Below is a small trained network, with its code and all its weights. Each question gives an input and a class and asks what happens when units are switched off, that is, made to give their printed mean instead of their output.

import numpy as np


def w(rows, s, z=0):
    codes = np.array(rows[::2]) - 128.0
    scale = np.full(codes.shape[1], s)
    scale[-1] = z or s
    return codes * scale


def norm(h):
    return h / np.sqrt((h * h).mean(-1, keepdims=True) + 1e-5)


def f(y):
    return np.maximum(y, 0)


def log_softmax(a):
    a = a - a.max(-1, keepdims=True)
    return a - np.log(np.exp(a).sum(-1, keepdims=True))


def net(x, mask):
    res = np.array(x, float).reshape(1, 4) / 4 @ E
    u = 0
    for l in range(4):
        y = f(norm(res) @ A[l][:, :-1].T + A[l][:, -1])
        res = res + np.where(mask[u : u + 7], y, B[l][:, -1]) @ B[l][:, :-1]
        u += 7
    return log_softmax(norm(res)[-1] @ U[:, :-1].T + U[:, -1])


A, B = {}, {}
E = w([
[141,215,116,150,92,153,179,38,7,33],'x0',
[187,68,80,19,185,199,24,115,118,42],'x1',
[142,168,19,41,87,71,181,37,214,146],'x2',
[254,121,62,189,252,185,208,121,118,215],'x3',
],0.0038)
A[0] = w([
[79,156,170,98,110,139,120,78,94,111,80],'0.n0',
[181,196,117,152,112,164,147,98,55,128,82],'0.n1',
[148,177,69,52,72,84,141,94,168,119,164],'0.n2',
[136,129,195,171,126,190,62,200,63,126,68],'0.n3',
[106,130,114,94,112,167,174,161,130,122,55],'0.n4',
[81,94,164,66,99,72,84,137,128,110,57],'0.n5',
[130,67,72,46,152,253,78,134,143,67,5],'0.n6',
],0.0045,0.0035)
B[0] = w([
[157,91,100,119,128,136,148,254,181,134,167],'0.n0',
[143,55,139,108,135,87,178,220,158,99,199],'0.n1',
[38,56,176,138,210,194,137,124,71,153,255],'0.n2',
[14,53,136,121,211,201,165,58,102,169,215],'0.n3',
[92,115,115,140,150,170,114,160,93,157,128],'0.n4',
[133,144,50,176,72,168,86,162,130,110,184],'0.n5',
[167,125,173,172,148,13,89,89,53,188,222],'0.n6',
],0.0051,0.0038)
A[1] = w([
[183,73,136,159,169,99,182,108,129,176,205],'1.n0',
[78,48,131,147,154,105,140,142,71,175,95],'1.n1',
[174,133,143,127,102,126,117,94,162,118,80],'1.n2',
[157,142,163,136,135,36,112,110,93,138,82],'1.n3',
[120,194,179,189,103,73,158,114,159,177,2],'1.n4',
[175,117,139,90,107,151,81,201,253,163,43],'1.n5',
[144,139,155,156,106,109,151,154,153,125,79],'1.n6',
],0.0046,0.0033)
B[1] = w([
[71,149,111,139,3,161,9,151,194,82,253],'1.n0',
[123,147,73,179,164,80,141,134,196,68,216],'1.n1',
[102,108,107,163,160,111,122,108,138,121,128],'1.n2',
[88,74,48,187,124,112,101,138,160,92,135],'1.n3',
[132,155,178,166,134,54,55,105,23,153,147],'1.n4',
[130,102,197,77,177,121,210,241,140,69,159],'1.n5',
[132,133,54,126,160,81,132,137,111,149,136],'1.n6',
],0.004,0.0052)
A[2] = w([
[157,175,132,102,123,136,187,111,78,67,3],'2.n0',
[217,131,93,187,182,193,168,145,128,172,112],'2.n1',
[125,147,59,6,113,93,178,32,187,172,81],'2.n2',
[191,137,175,69,134,118,81,96,99,123,62],'2.n3',
[253,138,90,159,146,182,160,134,155,166,49],'2.n4',
[172,175,122,144,114,163,183,100,44,21,19],'2.n5',
[109,159,157,122,50,102,71,143,157,68,75],'2.n6',
],0.0062,0.0029)
B[2] = w([
[171,75,177,122,131,95,182,241,182,111,158],'2.n0',
[3,165,149,66,33,152,72,109,134,103,254],'2.n1',
[67,38,251,206,193,219,165,102,40,125,227],'2.n2',
[185,173,104,166,140,44,95,122,84,139,163],'2.n3',
[71,220,108,71,30,157,64,145,123,81,214],'2.n4',
[166,28,187,64,92,77,187,187,242,110,221],'2.n5',
[122,188,44,122,103,199,125,114,170,104,203],'2.n6',
],0.0053,0.0035)
A[3] = w([
[129,206,120,216,78,38,240,133,138,176,107],'3.n0',
[95,97,77,176,167,115,104,171,166,70,251],'3.n1',
[127,131,63,120,170,98,135,165,170,146,137],'3.n2',
[253,114,101,26,178,145,57,89,73,105,39],'3.n3',
[142,120,170,84,166,127,93,207,191,214,75],'3.n4',
[110,197,146,199,107,89,139,129,123,191,84],'3.n5',
[92,145,110,99,65,152,111,83,132,103,123],'3.n6',
],0.0064,0.0025)
B[3] = w([
[201,83,127,87,178,77,14,122,61,160,180],'3.n0',
[206,206,90,105,133,128,211,57,135,190,253],'3.n1',
[193,161,143,125,122,142,174,126,138,84,151],'3.n2',
[111,146,159,230,110,3,56,126,85,221,177],'3.n3',
[161,95,179,78,50,92,219,143,61,7,178],'3.n4',
[149,90,71,114,177,118,35,54,118,71,164],'3.n5',
[143,194,98,143,121,176,89,218,169,166,192],'3.n6',
],0.0052,0.0069)
U = w([
[166,109,130,166,159,10,1,103,68,163,194],'0',
[59,213,85,91,41,223,78,178,171,103,169],'1',
[40,42,190,188,231,237,200,102,85,134,193],'2',
[221,64,180,55,89,61,236,206,167,80,116],'3',
[219,222,55,145,194,142,196,88,167,140,7],'4',
],0.0093,0.002)

Each question gives the input, the list of numbers given to net, and the class t.
The units are the neurons (one row each of A and B). Each row of codes is followed by its name. A weight is (code - 128) times the scale printed after its matrix; where a second scale follows, it is the last column's (A, B and U).
mask holds one flag per neuron, layer by layer. A switched-off neuron (its flag False) gives its mean, the last column of its row in B, instead of its output. The means were averaged over made-up inputs and are rounded, as every weight is.
A unit's drop is (log p(t) with every unit on - log p(t) with that unit switched off) / (log p(t) with every unit on - log p(t) with every unit switched off).
The circuit of an input: a set's keep is (log p(t) with only the set's units on - log p(t) with every unit switched off) / (log p(t) with every unit on - log p(t) with every unit switched off). Starting from the 12 units with the biggest drops (on a tie, the unit counted first), units are removed one at a time, each time the one whose removal leaves the highest keep (on an exact tie, the one counted first), for as long as the keep stays at least 0.8.
circuit, biggest first: the units of the circuit, biggest drop first
top k neurons: the k neurons with the biggest drops, biggest first
k most important neurons of layer l: the k neurons of layer l with the biggest drops, biggest first
drop of u: that unit's drop, to one decimal
input [-8,6,-7,1], class 3: top neuron -> (3.n4)
input [-8,-6,-1,-1], class 3: top 3 neurons -> (3.n4 1.n5 0.n6)
input [7,4,4,5], class 3: top 2 neurons -> (2.n5 2.n0)
input [-3,3,-8,8], class 1: top 2 neurons -> (2.n1 0.n2)
input [3,6,2,-6], class 0: top 2 neurons -> (0.n6 1.n0)
input [6,6,2,2], class 0: top 3 neurons -> (0.n6 3.n3 2.n3)
input [-1,1,3,-2], class 4: 2 most important neurons of layer 2 -> (2.n2 2.n1)
input [-2,4,-1,-2], class 0: top 4 neurons -> (0.n6 1.n0 0.n1 3.n3)
input [-8,4,-1,-7], class 3: circuit, biggest first -> (1.n0 3.n4)
input [-3,3,8,-6], class 2: top 3 neurons -> (2.n2 1.n0 0.n2)
input [4,-2,4,-1], class 2: top 3 neurons -> (0.n6 0.n5 1.n0)
input [-6,-6,7,-3], class 2: top 3 neurons -> (2.n2 0.n6 0.n2)
input [-7,1,7,7], class 1: circuit, biggest first -> (2.n4 2.n1)
input [-8,5,-3,7], class 3: circuit, biggest first -> (3.n4)
input [8,5,7,-1], class 3: top 3 neurons -> (2.n5 2.n0 0.n3)
input [7,8,-4,-4], class 0: top 2 neurons -> (3.n3 0.n6)
input [-5,0,-7,-5], class 2: top 4 neurons -> (0.n3 1.n0 2.n1 2.n4)
input [-8,6,-2,-4], class 3: top 2 neurons -> (3.n4 1.n5)
input [-8,-7,-7,0], class 3: 3 most important neurons of layer 3 -> (3.n4 3.n3 3.n1)
input [-8,-8,4,6], class 0: circuit, biggest first -> (3.n0)
input [6,6,4,8], class 1: 2 most important neurons of layer 2 -> (2.n1 2.n4)
input [7,-6,3,0], class 3: 3 most important neurons of layer 2 -> (2.n5 2.n0 2.n3)
input [6,0,0,6], class 1: 2 most important neurons of layer 2 -> (2.n4 2.n1)
input [5,8,7,8], class 0: 2 most important neurons of layer 2 -> (2.n3 2.n6)
input [1,7,3,-2], class 0: drop of 1.n6 -> 0.0
input [3,-4,8,5], class 2: drop of 2.n2 -> 1.0
input [0,1,5,-4], class 2: drop of 2.n1 -> 0.2
